Below is a small trained network, with its code and all its weights. Each question gives an input and a class and asks what happens when units are switched off, that is, made to give their printed mean instead of their output.

import numpy as np


def w(rows, s, z=0):
    codes = np.array(rows[::2]) - 128.0
    scale = np.full(codes.shape[1], s)
    scale[-1] = z or s
    return codes * scale


def f(y):
    return y / 2 * (1 + np.tanh(0.7978845608 * (y + 0.044715 * y**3)))


def log_softmax(a):
    a = a - a.max(-1, keepdims=True)
    return a - np.log(np.exp(a).sum(-1, keepdims=True))


def net(x, mask):
    res = np.array(x, float).reshape(1, 6) / 4 @ E
    y = f(res @ A[0][:, :-1].T + A[0][:, -1])
    res = res + np.where(mask, y, B[0][:, -1]) @ B[0][:, :-1]
    return log_softmax(res[-1] @ U[:, :-1].T + U[:, -1])


A, B = {}, {}
E = w([
[227,123,179,113,54,158,175,135,112],'x0',
[62,104,57,160,34,102,108,91,191],'x1',
[124,111,157,141,121,67,29,126,254],'x2',
[76,140,105,169,170,181,189,139,62],'x3',
[46,124,110,205,83,152,50,113,68],'x4',
[133,128,163,36,113,249,135,152,82],'x5',
],0.0085)
A[0] = w([
[48,119,85,145,111,156,129,123,99,154],'n1',
[135,121,150,164,71,233,149,130,35,125],'n2',
[119,126,116,113,100,75,88,141,113,78],'n3',
[130,126,130,59,161,167,110,117,134,101],'n4',
[62,131,96,133,115,139,124,116,107,114],'n5',
[83,125,128,155,150,152,138,129,134,95],'n6',
[129,129,143,5,167,205,91,135,134,123],'n7',
[137,119,143,133,150,155,165,137,166,36],'n8',
[139,114,160,157,176,163,115,116,118,162],'n9',
[118,129,141,129,142,178,123,130,136,111],'n10',
[143,131,131,144,154,135,117,133,112,48],'n11',
[133,133,125,144,119,120,103,132,152,91],'n12',
[107,133,122,147,154,116,124,122,108,1],'n13',
[110,124,137,108,125,167,102,124,185,51],'n14',
[132,112,123,129,140,129,145,136,149,29],'n15',
[92,130,132,106,111,129,47,130,244,147],'n16',
[138,133,144,132,111,182,134,125,66,77],'n17',
[125,118,130,127,152,156,188,118,182,107],'n18',
[74,124,130,137,149,139,122,136,117,32],'n19',
[132,138,121,131,61,145,116,127,120,22],'n20',
[27,134,97,135,102,141,134,126,94,146],'n21',
[133,114,120,125,90,125,113,121,123,35],'n22',
[121,125,133,158,25,192,111,126,81,132],'n23',
[82,121,111,143,122,141,132,125,114,130],'n24',
[160,135,176,166,189,152,116,138,90,88],'n25',
[85,126,151,160,174,181,130,139,169,115],'n26',
[70,131,108,129,124,149,104,129,118,42],'n27',
[145,137,118,97,131,133,206,132,179,60],'n28',
[124,122,135,133,126,119,102,129,148,72],'n29',
[100,127,122,110,112,134,80,125,186,137],'n30',
],0.021,0.005)
B[0] = w([
[121,142,127,179,159,113,128,159,81,216],'n1',
[188,143,131,59,134,127,158,132,110,249],'n2',
[115,158,127,146,132,157,106,105,150,163],'n3',
[127,162,133,120,121,140,125,125,89,177],'n4',
[136,124,145,184,119,133,136,168,106,191],'n5',
[110,130,126,147,131,122,119,152,118,158],'n6',
[118,168,131,93,144,137,123,164,58,230],'n7',
[156,177,97,123,145,124,141,89,118,145],'n8',
[98,111,126,134,131,126,121,159,107,157],'n9',
[151,120,132,138,126,128,134,135,111,148],'n10',
[125,113,151,129,112,113,94,154,125,133],'n11',
[122,99,110,126,133,154,134,101,122,154],'n12',
[122,131,137,153,131,146,107,119,131,143],'n13',
[144,150,104,172,139,114,110,88,163,158],'n14',
[128,110,131,130,87,147,154,115,86,128],'n15',
[96,49,125,158,108,112,141,110,186,250],'n16',
[185,155,123,108,123,134,137,115,143,191],'n17',
[145,115,154,72,120,115,124,151,129,157],'n18',
[144,105,131,167,140,106,154,140,119,155],'n19',
[78,101,123,114,119,124,135,118,133,155],'n20',
[134,128,156,186,149,121,124,170,88,220],'n21',
[102,132,124,121,137,118,120,130,159,141],'n22',
[26,136,114,4,115,144,79,129,107,211],'n23',
[123,157,135,159,135,137,118,130,119,172],'n24',
[84,117,136,160,126,126,130,164,103,175],'n25',
[82,141,139,134,117,137,85,135,106,156],'n26',
[174,134,120,187,139,125,147,117,114,169],'n27',
[172,109,130,101,122,144,169,156,146,175],'n28',
[110,123,104,136,110,128,140,140,144,150],'n29',
[105,109,142,148,117,121,120,108,171,194],'n30',
],0.031,0.022)
U = w([
[205,205,106,162,159,127,93,2,137,18],'0',
[186,111,135,87,105,97,187,87,172,55],'1',
[55,86,116,126,95,93,96,66,176,119],'2',
[87,134,161,193,161,85,96,128,100,253],'3',
[146,183,166,85,156,115,138,154,61,211],'4',
],0.007,0.0028)

Each question gives the input, the list of numbers given to net, and the class t.
The units are the neurons (one row each of A and B). Each row of codes is followed by its name. A weight is (code - 128) times the scale printed after its matrix; where a second scale follows, it is the last column's (A, B and U).
mask holds one flag per neuron, in row order. A switched-off neuron (its flag False) gives its mean, the last column of its row in B, instead of its output. The means were averaged over made-up inputs and are rounded, as every weight is.
A unit's drop is (log p(t) with every unit on - log p(t) with that unit switched off) / (log p(t) with every unit on - log p(t) with every unit switched off).
The circuit of an input: a set's keep is (log p(t) with only the set's units on - log p(t) with every unit switched off) / (log p(t) with every unit on - log p(t) with every unit switched off). Starting from the 12 units with the biggest drops (on a tie, the unit counted first), units are removed one at a time, each time the one whose removal leaves the highest keep (on an exact tie, the one counted first), for as long as the keep stays at least 0.8.
circuit, biggest first: the units of the circuit, biggest drop first
unit that matters most: the unit with the biggest drop
top k neurons: the k neurons with the biggest drops, biggest first
drop of u: that unit's drop, to one decimal
input [-7,-4,3,-6,-5,4], class 3: top 4 neurons	n7, n2, n16, n23
input [4,-6,7,-4,-6,-6], class 1: circuit, biggest first	n23, n1
input [3,8,-3,-6,-6,-5], class 2: top 2 neurons	n2, n17
input [7,0,-2,-7,1,-7], class 2: unit that matters most	n2
input [-5,6,-6,1,-5,-1], class 3: top 3 neurons	n2, n7, n23
input [-6,-4,-5,6,3,0], class 3: top 4 neurons	n7, n21, n25, n1
input [-6,3,-8,-7,-2,-3], class 3: top 4 neurons	n2, n7, n23, n17
input [-7,5,6,7,-6,-1], class 2: top 2 neurons	n16, n7
input [-3,-7,8,1,-6,1], class 3: top 3 neurons	n2, n16, n23
input [8,-1,7,-6,-7,0], class 1: top 2 neurons	n28, n23
input [2,6,3,7,-5,-5], class 1: drop of n28	0.1
input [2,1,0,8,-8,-2], class 1: drop of n7	0.3
input [8,-1,-3,5,-4,-2], class 1: drop of n26	0.0
input [-5,7,0,4,-5,6], class 3: drop of n2	0.7
input [-2,0,2,8,-2,0], class 3: top neuron	n2
